Below is a small trained network, with its code and all its weights. Each question gives an input and a class and asks what happens when units are switched off, that is, made to give their printed mean instead of their output.

import numpy as np


def w(rows, s, z=0):
    codes = np.array(rows[::2]) - 128.0
    scale = np.full(codes.shape[1], s)
    scale[-1] = z or s
    return codes * scale


def norm(h):
    return h / np.sqrt((h * h).mean(-1, keepdims=True) + 1e-5)


def f(y):
    return y / 2 * (1 + np.tanh(0.7978845608 * (y + 0.044715 * y**3)))


def log_softmax(a):
    a = a - a.max(-1, keepdims=True)
    return a - np.log(np.exp(a).sum(-1, keepdims=True))


def net(x, mask):
    res = np.array(x, float).reshape(1, 4) / 4 @ E
    u = 0
    for l in range(2):
        y = f(norm(res) @ A[l][:, :-1].T + A[l][:, -1])
        res = res + np.where(mask[u : u + 5], y, B[l][:, -1]) @ B[l][:, :-1]
        u += 5
    return log_softmax(norm(res)[-1] @ U[:, :-1].T + U[:, -1])


A, B = {}, {}
E = w([
[221,211,157,78,131,141,99],'x0',
[140,73,61,101,228,57,70],'x1',
[100,108,175,105,31,53,95],'x2',
[145,143,70,212,137,137,2],'x3',
],0.0083)
A[0] = w([
[66,111,184,254,26,118,79,2],'L0N0',
[122,98,207,121,48,198,195,161],'L0N1',
[143,97,117,96,9,114,63,120],'L0N2',
[180,47,107,112,166,192,173,122],'L0N3',
[176,157,114,190,53,163,23,88],'L0N4',
],0.0083)
B[0] = w([
[144,173,124,9,145,127,34,167],'L0N0',
[158,93,89,133,98,160,118,254],'L0N1',
[56,165,88,77,152,113,114,184],'L0N2',
[73,97,104,93,158,115,104,158],'L0N3',
[129,61,160,237,74,97,181,186],'L0N4',
],0.011,0.0074)
A[1] = w([
[255,191,176,99,188,99,171,130],'L1N0',
[249,142,118,35,140,152,185,164],'L1N1',
[107,86,94,213,240,172,153,4],'L1N2',
[175,235,140,205,184,137,167,126],'L1N3',
[141,91,119,89,135,31,124,182],'L1N4',
],0.0097,0.003)
B[1] = w([
[79,169,140,74,71,147,85,179],'L1N0',
[61,126,184,147,105,172,78,244],'L1N1',
[137,251,16,64,137,89,144,253],'L1N2',
[42,191,167,134,156,133,156,168],'L1N3',
[135,77,238,134,192,89,134,239],'L1N4',
],0.013,0.0047)
U = w([
[124,113,172,89,211,48,128,188],'0',
[230,154,65,159,31,147,96,114],'1',
[130,115,177,216,71,200,210,216],'2',
[110,219,7,135,220,140,161,175],'3',
[156,83,129,197,185,86,82,51],'4',
[82,191,188,67,78,191,60,162],'5',
[72,88,57,67,128,207,161,67],'6',
[216,121,127,130,146,152,158,2],'7',
],0.018,0.0068)

Each question gives the input, the list of numbers given to net, and the class t.
The units are the neurons (one row each of A and B). Each row of codes is followed by its name. A weight is (code - 128) times the scale printed after its matrix; where a second scale follows, it is the last column's (A, B and U).
mask holds one flag per neuron, layer by layer. A switched-off neuron (its flag False) gives its mean, the last column of its row in B, instead of its output. The means were averaged over made-up inputs and are rounded, as every weight is.
A unit's drop is (log p(t) with every unit on - log p(t) with that unit switched off) / (log p(t) with every unit on - log p(t) with every unit switched off).
The circuit of an input: a set's keep is (log p(t) with only the set's units on - log p(t) with every unit switched off) / (log p(t) with every unit on - log p(t) with every unit switched off). Starting from all 10 units, units are removed one at a time, each time the one whose removal leaves the highest keep (on an exact tie, the one counted first), for as long as the keep stays at least 0.8.
units of the circuit, in order: the units of the circuit, biggest drop first
unit that matters most: the unit with the biggest drop
k most important neurons: the k neurons with the biggest drops, biggest first
k most important neurons of layer l: the k neurons of layer l with the biggest drops, biggest first
drop when u is switched off: that unit's drop, to one decimal
input [1,-5,-1,8], class 2: unit that matters most : L0N4
input [5,-3,5,3], class 1: 3 most important neurons : [L0N4, L1N1, L1N3]
input [1,-6,4,-7], class 2: 2 most important neurons of layer 1 : [L1N2, L1N0]
input [4,4,-3,2], class 5: 2 most important neurons : [L1N0, L0N2]
input [5,7,-2,-6], class 5: 2 most important neurons : [L1N0, L1N1]
input [6,7,0,3], class 5: units of the circuit, in order : [L1N0, L0N2]
input [3,-3,0,0], class 2: units of the circuit, in order : [L1N2, L0N0]
input [6,5,1,-8], class 5: 2 most important neurons : [L1N0, L1N1]
input [4,1,5,4], class 0: 2 most important neurons of layer 0 : [L0N2, L0N1]
input [-7,-8,-5,7], class 1: 2 most important neurons of layer 1 : [L1N4, L1N1]
input [7,-1,4,5], class 2: 2 most important neurons : [L0N4, L1N2]
input [-8,-3,-1,5], class 5: 2 most important neurons of layer 0 : [L0N0, L0N1]
input [6,3,3,6], class 4: units of the circuit, in order : [L0N4, L1N2]
input [-1,2,8,3], class 0: units of the circuit, in order : [L1N4]
input [-5,-4,-4,-2], class 3: 3 most important neurons of layer 0 : [L0N0, L0N3, L0N4]
input [6,-5,5,5], class 1: 3 most important neurons of layer 0 : [L0N4, L0N0, L0N2]
input [-5,-7,-4,5], class 1: 3 most important neurons of layer 1 : [L1N4, L1N1, L1N3]
input [8,-7,4,5], class 2: 2 most important neurons : [L0N4, L1N2]
input [5,-1,-2,7], class 2: 2 most important neurons : [L0N4, L1N3]
input [4,-5,-2,6], class 2: units of the circuit, in order : [L0N4]
input [4,1,-6,-8], class 5: drop when L1N1 is switched off : 0.1
